W =
[[-0.083  0.102 -0.009  0.061 -0.079  0.016  0.031  0.106 -0.057 -0.053
  -0.022 -0.100  0.002 -0.028]
 [ 0.048 -0.021 -0.140 -0.200  0.042 -0.120 -0.154 -0.093  0.049  0.030
   0.033  0.073 -0.134  0.008]
 [-0.164  0.003  0.161  0.169 -0.155  0.050  0.177  0.106 -0.147 -0.023
  -0.008 -0.073 -0.013 -0.005]
 [ 0.051  0.026 -0.094 -0.008  0.050  0.025 -0.077 -0.018  0.045 -0.074
  -0.079 -0.085  0.104 -0.061]
 [ 0.018  0.011 -0.033  0.054  0.020  0.054 -0.018  0.002  0.011 -0.079
  -0.086 -0.100  0.124 -0.061]
 [ 0.079 -0.064 -0.087 -0.078  0.075 -0.019 -0.103 -0.104  0.058 -0.029
  -0.051 -0.002  0.043 -0.038]
 [ 0.200 -0.006 -0.262 -0.185  0.190 -0.036 -0.264 -0.147  0.174 -0.069
  -0.092 -0.028  0.110 -0.074]
 [ 0.026 -0.030 -0.046 -0.026  0.025 -0.004 -0.049 -0.046  0.017 -0.033
  -0.043 -0.027  0.033 -0.033]]
Indices start at 1.
(1, 1) => -0.083
(5, 4) => 0.054
(4, 2) => 0.026
(8, 14) => -0.033
(4, 8) => -0.018
(8, 3) => -0.046
(7, 14) => -0.074
(6, 9) => 0.058
(2, 13) => -0.134
(8, 13) => 0.033
(2, 4) => -0.200
(5, 10) => -0.079
(4, 13) => 0.104
(1, 10) => -0.053
(3, 13) => -0.013
(2, 9) => 0.049
(2, 7) => -0.154
(8, 4) => -0.026
(3, 4) => 0.169
(4, 5) => 0.050
(3, 7) => 0.177
(3, 3) => 0.161
(2, 8) => -0.093
(8, 6) => -0.004
(3, 6) => 0.050
(7, 11) => -0.092
(2, 5) => 0.042
(8, 2) => -0.030
(7, 2) => -0.006
(8, 10) => -0.033
(5, 13) => 0.124
(4, 6) => 0.025
(1, 9) => -0.057

A =
[[741 720 631 714 713 676 665 544 559 674 718]
 [642 648 669 668 674 657 648 665 662 655 642]
 [844 767 600 627 623 714 649 508 581 647 781]
 [620 625 693 630 647 664 624 716 723 635 614]
 [613 626 672 642 645 647 649 703 694 649 623]
 [843 766 602 628 626 714 648 508 581 647 780]
 [623 623 302 359 143 437 968 694 568 732 812]
 [619 616 324 353 149 449 947 711 596 721 798]
 [620 620 308 360 146 439 964 699 574 730 808]
 [765 723 648 666 679 703 632 564 613 648 717]
 [806 762 547 681 641 657 724 476 489 695 796]
 [835 762 608 635 635 714 646 513 584 647 773]]
Rows and columns are counted from 1.
(1, 1) => 741
(8, 5) => 149
(5, 9) => 694
(5, 1) => 613
(12, 1) => 835
(1, 9) => 559
(2, 1) => 642
(1, 5) => 713
(8, 10) => 721
(10, 11) => 717
(6, 7) => 648
(5, 7) => 649
(4, 2) => 625
(9, 5) => 146
(1, 8) => 544
(8, 4) => 353
(5, 2) => 626
(10, 5) => 679
(11, 1) => 806
(5, 6) => 647
(12, 9) => 584
(10, 2) => 723
(9, 6) => 439
(9, 1) => 620
(11, 5) => 641
(7, 1) => 623
(9, 10) => 730
(3, 6) => 714
(2, 8) => 665
(10, 7) => 632
(6, 5) => 626
(3, 4) => 627
(10, 9) => 613
(10, 1) => 765
(8, 1) => 619
(6, 8) => 508
(12, 7) => 646
